Below is a small trained network, with its code and all its weights. Each question gives an input and a class and asks what happens when units are switched off, that is, made to give their printed mean instead of their output.

import numpy as np


def w(rows, s, z=0):
    codes = np.array(rows[::2]) - 128.0
    scale = np.full(codes.shape[1], s)
    scale[-1] = z or s
    return codes * scale


def norm(h):
    return h / np.sqrt((h * h).mean(-1, keepdims=True) + 1e-5)


def f(y):
    return y / 2 * (1 + np.tanh(0.7978845608 * (y + 0.044715 * y**3)))


def log_softmax(a):
    a = a - a.max(-1, keepdims=True)
    return a - np.log(np.exp(a).sum(-1, keepdims=True))


def net(x, mask):
    res = np.array(x, float).reshape(1, 2) / 4 @ E
    u = 0
    for l in range(2):
        y = f(norm(res) @ A[l][:, :-1].T + A[l][:, -1])
        res = res + np.where(mask[u : u + 3], y, B[l][:, -1]) @ B[l][:, :-1]
        u += 3
    return log_softmax(norm(res)[-1] @ U[:, :-1].T + U[:, -1])


A, B = {}, {}
E = w([
[199,77,185,169,84,250,133,53,113],'x0',
[144,223,106,134,98,155,51,85,194],'x1',
],0.002)
A[0] = w([
[135,32,131,74,185,168,254,253,39,41],'0.n0',
[134,45,205,127,158,27,180,187,172,34],'0.n1',
[123,129,149,42,62,112,216,70,144,8],'0.n2',
],0.0019,0.0017)
B[0] = w([
[20,100,79,39,119,253,149,88,118,254],'0.n0',
[82,162,116,39,225,142,72,121,69,130],'0.n1',
[218,175,149,48,78,142,12,100,101,42],'0.n2',
],0.0029,0.00096)
A[1] = w([
[38,194,89,89,168,3,112,173,125,151],'1.n0',
[168,241,50,117,84,166,4,95,229,2],'1.n1',
[211,64,191,142,46,214,155,45,133,84],'1.n2',
],0.0027,0.00088)
B[1] = w([
[249,154,197,215,62,162,78,70,178,248],'1.n0',
[17,2,101,22,199,169,229,167,2,219],'1.n1',
[162,211,130,158,126,26,73,160,188,253],'1.n2',
],0.004,0.0029)
U = w([
[214,177,159,220,111,40,59,142,253,3],'0',
[26,49,67,14,160,160,178,123,54,253],'1',
],0.0056,4.9e-05)

Each question gives the input, the list of numbers given to net, and the class t.
The units are the neurons (one row each of A and B). Each row of codes is followed by its name. A weight is (code - 128) times the scale printed after its matrix; where a second scale follows, it is the last column's (A, B and U).
mask holds one flag per neuron, layer by layer. A switched-off neuron (its flag False) gives its mean, the last column of its row in B, instead of its output. The means were averaged over made-up inputs and are rounded, as every weight is.
A unit's drop is (log p(t) with every unit on - log p(t) with that unit switched off) / (log p(t) with every unit on - log p(t) with every unit switched off).
The circuit of an input: a set's keep is (log p(t) with only the set's units on - log p(t) with every unit switched off) / (log p(t) with every unit on - log p(t) with every unit switched off). Starting from all 6 units, units are removed one at a time, each time the one whose removal leaves the highest keep (on an exact tie, the one counted first), for as long as the keep stays at least 0.8.
units of the circuit, in order: the units of the circuit, biggest drop first
top k neurons: the k neurons with the biggest drops, biggest first
k most important neurons of layer l: the k neurons of layer l with the biggest drops, biggest first
drop when u is switched off: that unit's drop, to one decimal
input [-4,7], class 1: units of the circuit, in order -> 1.n1
input [-7,-5], class 0: top 2 neurons -> 1.n1; 1.n0
input [-8,-7], class 0: top 2 neurons -> 1.n1; 1.n0
input [-6,-4], class 0: 2 most important neurons of layer 1 -> 1.n1; 1.n0
input [7,-6], class 0: top 2 neurons -> 1.n1; 1.n2
input [6,-6], class 0: 2 most important neurons of layer 1 -> 1.n1; 1.n2
input [7,-7], class 0: top 3 neurons -> 1.n1; 1.n2; 0.n2
input [6,8], class 1: top 2 neurons -> 1.n1; 1.n0
input [5,-4], class 0: 2 most important neurons of layer 1 -> 1.n1; 1.n2
input [7,-4], class 0: top 2 neurons -> 1.n2; 1.n1
input [-8,-8], class 0: 2 most important neurons of layer 1 -> 1.n1; 1.n0
input [1,7], class 1: drop when 1.n1 is switched off -> 0.7
input [0,2], class 1: drop when 1.n1 is switched off -> 0.0
input [-6,-6], class 0: drop when 1.n1 is switched off -> 2.6
input [-6,-3], class 0: units of the circuit, in order -> 1.n0
input [-5,7], class 1: 2 most important neurons of layer 1 -> 1.n1; 1.n2
